Dut: [ 85  63 152  64]
Bukat: [162 139 114 132]
muk: [ 93 132 121 140]
sumig: [103 146 116 158]
duraz: [162 139 114 147]
tumuz: [ 76 106  95  99]
Vav: [ 79  91 112  94]
tosa: [161 124  98 129]
[162 138 113 131] -> Bukat
chg duraz: [163 139 114 147] -> 1, [162]
succ: [76] -> [106]
chg Bukat: [161 139 114 132] -> 1, [162]

fuf: [146 111 123 127 128  73 170 113 108 171  88 104 166 165 108  96 181 173
 179  88  81 179  79  74  82 177  89 175]
sumig: [158 153 156 104 116 129 117 122 109 141 139 116 145 141 128 147 126 117
 141 127 127 137 138 131 131 133 135 121]
tet: [168 172 177  95 106 134 103 115  96 138 150 102 132 135 120 156 115 111
 132 131 127 123 143 137 135 119 143 108]
koga: [124 121 124 141 151 139 130 153 151 129 117 155 118 109 157 146 118 121
 118 145 150 118 147 126 146 114 146 111]
chg tet: [168 172 177  95 106 134 103 115  96 138 150 102 132 135 120 156 115 111
 132 131 127 123 143 137 135 120 143 108] -> 26, [119]
[123 122 124 141 150 139 130 153 152 129 117 155 118 109 157 146 117 121
 118 145 151 118 146 127 147 114 147 111] -> koga
succ: [122] -> [109]

sumig: [ 76 107 106 158]
zasup: [177  85 132 127]
tosa: [105 178 132 116]
chg tosa: [105 179 132 116] -> 2, [178]
succ: [177] -> [85]
succ: [107] -> [106]
succ: [106] -> [158]
chg tosa: [106 178 132 116] -> 1, [105]
[105 178 132 116] -> tosa

Bukat: [ 73 141 132 134 124 112 193 151 132  97 134 161 142]
tumuz: [146 117  99 109 105 119  77 117 140  70 145  97 111]
tet: [185 160 124 115 100 118  66 122 101  97  95 105 137]
sumig: [108 119 108 119 117 106 121 120 114 152  77 103 103]
zasup: [148 119  76 153 127 124 149  97  91 122  83 166 158]
Vav: [131 103 120 125 134 127 122 121 108 112  91 107  94]
duraz: [ 99 117 129  92 106 151 106 103  96 121 162 122 135]
tosa: [ 99 114 138 189 112 149 154 146 176 138 106 117 181]
fuf: [181 132  99 103 156 158 130 160 111 116  93 182 173]
Dut: [149  82 128 168 118 107 130 147 130 128 135 126 104]
muk: [ 90  95 155 155 107  94 188 147 135 145  90 136 102]
chg tet: [185 160 124 115 100 118  66 122 102  97  95 105 137] -> 9, [101]
chg tosa: [ 99 114 138 189 112 149 154 146 176 138 106 118 181] -> 12, [117]
[145 117  99 111 104 119  77 117 140  70 145  96 111] -> tumuz
[ 99 114 138 189 112 149 154 146 176 138 106 117 181] -> tosa
[ 73 140 132 135 125 113 194 151 132  97 134 160 143] -> Bukat
[131 104 119 125 134 128 122 120 107 112  91 107  93] -> Vav
[ 99 117 128  93 107 150 105 103  95 121 162 122 135] -> duraz

zasup: [137 127 174 101 140 161 104 126  93]
sumig: [115 106  71 116 135 139 102 127 147]
duraz: [ 91 123  95 182 160 149 104 114 115]
muk: [136 107 163 138 116 148 172 148  78]
succ: [137] -> [127]
succ: [140] -> [161]
chg muk: [136 107 163 138 116 148 172 148  77] -> 9, [78]
succ: [101] -> [140]
chg zasup: [137 127 174 101 141 161 104 126  93] -> 5, [140]
succ: [126] -> [93]

